Below are the code and all the weights of a small trained network. Each question names an input and a class and asks about switching units off, where a switched-off unit gives its printed mean instead of its output.

import numpy as np


def w(rows, s, z=0):
    codes = np.array(rows[::2]) - 128.0
    scale = np.full(codes.shape[1], s)
    scale[-1] = z or s
    return codes * scale


def norm(h):
    return h / np.sqrt((h * h).mean(-1, keepdims=True) + 1e-5)


def f(y):
    return y / 2 * (1 + np.tanh(0.7978845608 * (y + 0.044715 * y**3)))


def log_softmax(a):
    a = a - a.max(-1, keepdims=True)
    return a - np.log(np.exp(a).sum(-1, keepdims=True))


def net(x, mask):
    res = np.array(x, float).reshape(1, 7) / 4 @ E
    u = 0
    for l in range(2):
        y = f(norm(res) @ A[l][:, :-1].T + A[l][:, -1])
        res = res + np.where(mask[u : u + 14], y, B[l][:, -1]) @ B[l][:, :-1]
        u += 14
    return log_softmax(norm(res)[-1] @ U[:, :-1].T + U[:, -1])


A, B = {}, {}
E = w([
[135,122,128,130,137],'x0',
[135,119,129,130,136],'x1',
[136,118,129,131,136],'x2',
[17,95,144,226,177],'x3',
[75,1,32,51,127],'x4',
[118,136,128,127,116],'x5',
[77,123,215,69,166],'x6',
],0.0091)
A[0] = w([
[133,131,119,76,133,66],'0.n1',
[141,113,168,34,112,98],'0.n2',
[82,110,235,36,169,193],'0.n3',
[181,119,125,133,221,87],'0.n4',
[135,62,35,131,96,90],'0.n5',
[116,51,80,36,68,82],'0.n6',
[137,75,76,36,136,98],'0.n7',
[129,191,101,170,129,127],'0.n8',
[137,147,106,76,194,91],'0.n9',
[127,113,76,141,60,62],'0.n10',
[210,180,167,76,67,131],'0.n11',
[47,114,143,216,144,177],'0.n12',
[74,131,49,105,198,39],'0.n13',
[6,59,21,104,167,2],'0.n14',
],0.012,0.008)
B[0] = w([
[101,144,120,143,156,124],'0.n1',
[36,82,80,163,128,165],'0.n2',
[37,108,165,53,188,250],'0.n3',
[132,126,103,155,87,119],'0.n4',
[236,223,183,114,90,203],'0.n5',
[112,195,32,129,226,217],'0.n6',
[94,183,62,88,114,203],'0.n7',
[107,122,107,163,127,177],'0.n8',
[113,139,104,132,117,125],'0.n9',
[156,141,162,91,125,144],'0.n10',
[171,39,182,147,81,237],'0.n11',
[113,167,121,215,157,254],'0.n12',
[140,95,160,128,91,143],'0.n13',
[175,2,218,161,52,218],'0.n14',
],0.0094,0.0077)
A[1] = w([
[100,121,135,192,122,103],'1.n1',
[194,96,98,221,118,107],'1.n2',
[85,219,130,194,200,29],'1.n3',
[67,78,173,139,174,91],'1.n4',
[169,94,211,139,105,204],'1.n5',
[100,136,219,135,133,54],'1.n6',
[97,179,132,191,177,3],'1.n7',
[175,64,77,149,102,50],'1.n8',
[164,218,101,115,133,117],'1.n9',
[141,144,174,134,61,88],'1.n10',
[155,108,122,160,168,117],'1.n11',
[159,105,94,250,50,43],'1.n12',
[123,156,148,125,108,88],'1.n13',
[90,55,191,166,107,125],'1.n14',
],0.015,0.0041)
B[1] = w([
[147,132,127,12,120,183],'1.n1',
[35,155,48,151,116,241],'1.n2',
[209,190,101,118,222,220],'1.n3',
[224,142,126,143,70,219],'1.n4',
[21,61,98,92,76,244],'1.n5',
[221,55,153,126,172,190],'1.n6',
[118,166,140,102,184,188],'1.n7',
[129,145,149,184,79,171],'1.n8',
[218,99,194,84,87,174],'1.n9',
[97,75,113,142,148,170],'1.n10',
[98,174,158,70,94,145],'1.n11',
[45,201,57,203,88,255],'1.n12',
[125,109,116,106,129,126],'1.n13',
[200,100,200,107,96,229],'1.n14',
],0.011,0.0087)
U = w([
[48,101,82,204,9,205],'0',
[139,7,226,103,96,221],'1',
[251,168,77,90,73,74],'2',
[43,110,58,54,186,119],'3',
[102,245,74,193,166,73],'4',
[197,158,197,124,246,4],'5',
],0.024,0.0034)

Each question gives the input, the list of numbers given to net, and the class t.
The units are the neurons (one row each of A and B). Each row of codes is followed by its name. A weight is (code - 128) times the scale printed after its matrix; where a second scale follows, it is the last column's (A, B and U).
mask holds one flag per neuron, layer by layer. A switched-off neuron (its flag False) gives its mean, the last column of its row in B, instead of its output. The means were averaged over made-up inputs and are rounded, as every weight is.
A unit's drop is (log p(t) with every unit on - log p(t) with that unit switched off) / (log p(t) with every unit on - log p(t) with every unit switched off).
The circuit of an input: a set's keep is (log p(t) with only the set's units on - log p(t) with every unit switched off) / (log p(t) with every unit on - log p(t) with every unit switched off). Starting from the 12 units with the biggest drops (on a tie, the unit counted first), units are removed one at a time, each time the one whose removal leaves the highest keep (on an exact tie, the one counted first), for as long as the keep stays at least 0.8.
circuit, biggest first: the units of the circuit, biggest drop first
most important unit: the unit with the biggest drop
k most important neurons: the k neurons with the biggest drops, biggest first
top k neurons in layer l: the k neurons of layer l with the biggest drops, biggest first
input [7,-3,0,-8,-5,7,0], class 0: most important unit -> 0.n3
input [-5,8,5,3,-2,-5,0], class 4: top 2 neurons in layer 0 -> [0.n12; 0.n3]
input [-2,-1,7,-7,-1,-1,1], class 1: top 2 neurons in layer 0 -> [0.n11; 0.n12]
input [-2,-4,7,8,0,-3,3], class 5: top 2 neurons in layer 0 -> [0.n12; 0.n11]
input [-2,7,2,0,-6,4,8], class 1: 3 most important neurons -> [0.n6; 0.n7; 0.n12]
input [8,-3,-2,-4,6,-5,0], class 2: 3 most important neurons -> [0.n5; 1.n9; 1.n5]
input [4,-2,7,-3,0,0,-1], class 0: 2 most important neurons -> [0.n11; 0.n3]
input [6,-1,-5,-5,7,3,0], class 2: top 2 neurons in layer 0 -> [0.n5; 0.n3]
input [-3,2,-4,0,-5,-3,-3], class 0: 2 most important neurons -> [0.n6; 0.n11]
input [8,-2,8,3,-1,2,7], class 5: 2 most important neurons -> [0.n14; 0.n11]
input [0,0,2,8,0,-3,6], class 5: top 2 neurons in layer 0 -> [0.n12; 0.n11]
input [4,-6,5,0,7,-6,-7], class 2: 2 most important neurons -> [0.n5; 0.n6]
input [-8,6,-3,4,0,-1,4], class 5: 2 most important neurons -> [0.n12; 0.n11]
input [-1,-5,3,0,-4,-5,6], class 1: circuit, biggest first -> [0.n6]
input [-6,0,-5,2,0,1,-1], class 4: 2 most important neurons -> [0.n12; 0.n11]
input [5,6,5,0,-4,8,-2], class 0: top 2 neurons in layer 0 -> [0.n6; 0.n11]
input [-6,-2,-4,5,6,2,1], class 1: 2 most important neurons -> [0.n14; 1.n14]
input [-4,-2,-5,-2,4,1,0], class 2: 2 most important neurons -> [0.n5; 1.n9]
input [-7,-1,8,2,-5,8,7], class 5: top 2 neurons in layer 0 -> [0.n14; 0.n11]
input [8,0,4,-5,-1,-7,1], class 1: most important unit -> 0.n12
